Below is a small trained network, with its code and all its weights. Each question gives an input and a class and asks what happens when units are switched off, that is, made to give their printed mean instead of their output.

import numpy as np


def w(rows, s, z=0):
    codes = np.array(rows[::2]) - 128.0
    scale = np.full(codes.shape[1], s)
    scale[-1] = z or s
    return codes * scale


def norm(h):
    return h / np.sqrt((h * h).mean(-1, keepdims=True) + 1e-5)


def f(y):
    return np.maximum(y, 0)


def log_softmax(a):
    a = a - a.max(-1, keepdims=True)
    return a - np.log(np.exp(a).sum(-1, keepdims=True))


def net(x, mask):
    res = np.array(x, float).reshape(1, 4) / 4 @ E
    u = 0
    for l in range(3):
        y = f(norm(res) @ A[l][:, :-1].T + A[l][:, -1])
        res = res + np.where(mask[u : u + 13], y, B[l][:, -1]) @ B[l][:, :-1]
        u += 13
    return log_softmax(norm(res)[-1] @ U[:, :-1].T + U[:, -1])


A, B = {}, {}
E = w([
[111,245,41,195,137,171],'x0',
[72,109,125,166,121,65],'x1',
[90,149,159,124,50,159],'x2',
[30,91,18,2,145,153],'x3',
],0.0058)
A[0] = w([
[165,75,147,83,101,104,6],'L0N1',
[131,167,44,187,113,156,38],'L0N2',
[244,45,26,152,215,75,24],'L0N3',
[82,110,158,129,11,186,20],'L0N4',
[46,159,177,134,41,105,96],'L0N5',
[25,79,161,169,99,33,90],'L0N6',
[203,147,167,53,96,254,52],'L0N7',
[125,51,164,121,127,99,39],'L0N8',
[230,108,96,97,175,204,103],'L0N9',
[57,187,127,140,146,26,77],'L0N10',
[85,133,94,169,118,35,202],'L0N11',
[123,172,183,83,55,198,78],'L0N12',
[150,102,180,67,113,101,1],'L0N13',
],0.0091,0.0065)
B[0] = w([
[110,45,206,134,149,180,153],'L0N1',
[103,170,149,165,158,200,185],'L0N2',
[36,96,103,219,138,3,198],'L0N3',
[57,111,106,214,128,45,165],'L0N4',
[108,104,96,165,166,66,188],'L0N5',
[227,75,56,127,161,136,210],'L0N6',
[233,40,25,145,146,131,209],'L0N7',
[115,88,176,164,146,170,169],'L0N8',
[207,80,56,149,133,129,212],'L0N9',
[187,79,83,142,160,148,173],'L0N10',
[193,104,86,117,101,163,254],'L0N11',
[100,97,86,186,175,37,184],'L0N12',
[92,66,166,163,110,170,154],'L0N13',
],0.011,0.0051)
A[1] = w([
[135,145,182,102,41,145,59],'L1N1',
[103,128,212,80,115,55,35],'L1N2',
[101,105,113,100,147,132,112],'L1N3',
[124,96,183,90,137,116,107],'L1N4',
[56,148,195,37,2,125,7],'L1N5',
[109,125,107,78,126,127,117],'L1N6',
[79,118,86,73,168,138,143],'L1N7',
[117,183,116,153,182,156,120],'L1N8',
[108,239,234,50,24,53,34],'L1N9',
[148,112,137,158,127,111,115],'L1N10',
[82,102,158,87,103,81,58],'L1N11',
[156,165,171,143,122,118,135],'L1N12',
[169,98,127,116,102,184,120],'L1N13',
],0.017,0.021)
B[1] = w([
[84,92,160,175,164,193,128],'L1N1',
[70,204,217,200,171,196,128],'L1N2',
[139,126,131,130,100,114,164],'L1N3',
[85,86,172,133,128,152,151],'L1N4',
[226,167,104,7,14,21,128],'L1N5',
[161,146,149,113,109,110,153],'L1N6',
[163,137,171,153,94,104,253],'L1N7',
[89,99,166,147,109,140,202],'L1N8',
[243,221,54,216,20,34,128],'L1N9',
[131,126,127,81,99,112,217],'L1N10',
[70,173,101,202,136,116,129],'L1N11',
[146,136,143,98,93,99,169],'L1N12',
[88,109,90,104,144,96,223],'L1N13',
],0.019,0.006)
A[2] = w([
[178,165,169,99,83,119,109],'L2N1',
[97,75,105,137,155,69,154],'L2N2',
[88,248,117,127,186,175,55],'L2N3',
[49,137,188,111,162,216,95],'L2N4',
[58,156,136,102,153,151,80],'L2N5',
[122,150,133,119,88,78,107],'L2N6',
[77,245,187,119,201,154,2],'L2N7',
[142,151,136,36,110,106,110],'L2N8',
[175,101,99,139,104,145,112],'L2N9',
[128,207,87,157,120,158,164],'L2N10',
[115,151,140,100,75,145,113],'L2N11',
[122,99,155,138,93,187,129],'L2N12',
[116,218,133,149,132,229,127],'L2N13',
],0.016,0.019)
B[2] = w([
[158,237,112,54,107,192,152],'L2N1',
[80,206,137,135,119,167,249],'L2N2',
[153,118,130,90,111,191,128],'L2N3',
[96,123,71,136,166,203,133],'L2N4',
[137,126,112,163,194,148,128],'L2N5',
[127,174,139,124,137,146,149],'L2N6',
[49,248,112,159,11,227,128],'L2N7',
[155,200,160,244,142,159,137],'L2N8',
[150,109,160,77,161,135,183],'L2N9',
[130,48,160,75,130,55,157],'L2N10',
[158,160,156,144,196,101,136],'L2N11',
[77,125,135,164,132,208,155],'L2N12',
[66,34,181,71,105,104,142],'L2N13',
],0.014,0.015)
U = w([
[52,25,231,92,109,198,66],'0',
[250,40,39,88,135,66,26],'1',
[191,252,193,57,55,165,85],'2',
[68,172,113,218,96,6,138],'3',
[82,215,73,127,172,232,254],'4',
],0.017,0.0044)

Each question gives the input, the list of numbers given to net, and the class t.
The units are the neurons (one row each of A and B). Each row of codes is followed by its name. A weight is (code - 128) times the scale printed after its matrix; where a second scale follows, it is the last column's (A, B and U).
mask holds one flag per neuron, layer by layer. A switched-off neuron (its flag False) gives its mean, the last column of its row in B, instead of its output. The means were averaged over made-up inputs and are rounded, as every weight is.
A unit's drop is (log p(t) with every unit on - log p(t) with that unit switched off) / (log p(t) with every unit on - log p(t) with every unit switched off).
The circuit of an input: a set's keep is (log p(t) with only the set's units on - log p(t) with every unit switched off) / (log p(t) with every unit on - log p(t) with every unit switched off). Starting from the 12 units with the biggest drops (on a tie, the unit counted first), units are removed one at a time, each time the one whose removal leaves the highest keep (on an exact tie, the one counted first), for as long as the keep stays at least 0.8.
units of the circuit, in order: the units of the circuit, biggest drop first
unit that matters most: the unit with the biggest drop
k most important neurons: the k neurons with the biggest drops, biggest first
k most important neurons of layer l: the k neurons of layer l with the biggest drops, biggest first
drop of u: that unit's drop, to one decimal
input [-3,-4,0,0], class 1: units of the circuit, in order	[L0N7]
input [-7,4,0,-8], class 2: 2 most important neurons of layer 1	[L1N12 L1N10]
input [5,-6,-5,4], class 1: 3 most important neurons	[L0N9 L2N10 L1N4]
input [4,6,-8,4], class 3: 4 most important neurons	[L0N3 L1N7 L2N1 L0N7]
input [0,-4,-6,-5], class 3: 2 most important neurons	[L0N3 L2N1]
input [0,5,-2,6], class 2: 2 most important neurons of layer 0	[L0N7 L0N9]
input [-6,8,-8,1], class 1: 3 most important neurons	[L0N6 L0N11 L1N8]
input [-7,8,-5,-3], class 1: 2 most important neurons of layer 0	[L0N6 L0N11]
input [-1,6,7,-7], class 2: 4 most important neurons	[L0N3 L0N7 L1N10 L1N13]
input [8,5,-5,7], class 0: 3 most important neurons	[L0N2 L1N8 L0N7]
input [8,3,-8,-4], class 0: 2 most important neurons	[L0N2 L1N13]
input [-7,1,-8,1], class 3: 2 most important neurons	[L0N3 L2N9]
input [0,3,-6,6], class 2: 2 most important neurons	[L1N7 L0N12]
input [6,6,2,-4], class 0: 3 most important neurons	[L0N2 L0N7 L1N8]
input [-3,2,4,-3], class 3: units of the circuit, in order	[L0N5]
input [0,-7,3,7], class 1: 2 most important neurons	[L0N7 L0N9]
input [1,2,-1,-1], class 4: 3 most important neurons of layer 2	[L2N2 L2N10 L2N13]
input [6,-6,-5,-5], class 0: 3 most important neurons of layer 0	[L0N2 L0N6 L0N11]
input [-3,5,-5,-3], class 1: drop of L2N8	0.1
input [6,-5,7,-3], class 3: unit that matters most	L0N12
input [-4,-6,-8,0], class 3: drop of L2N2	0.2
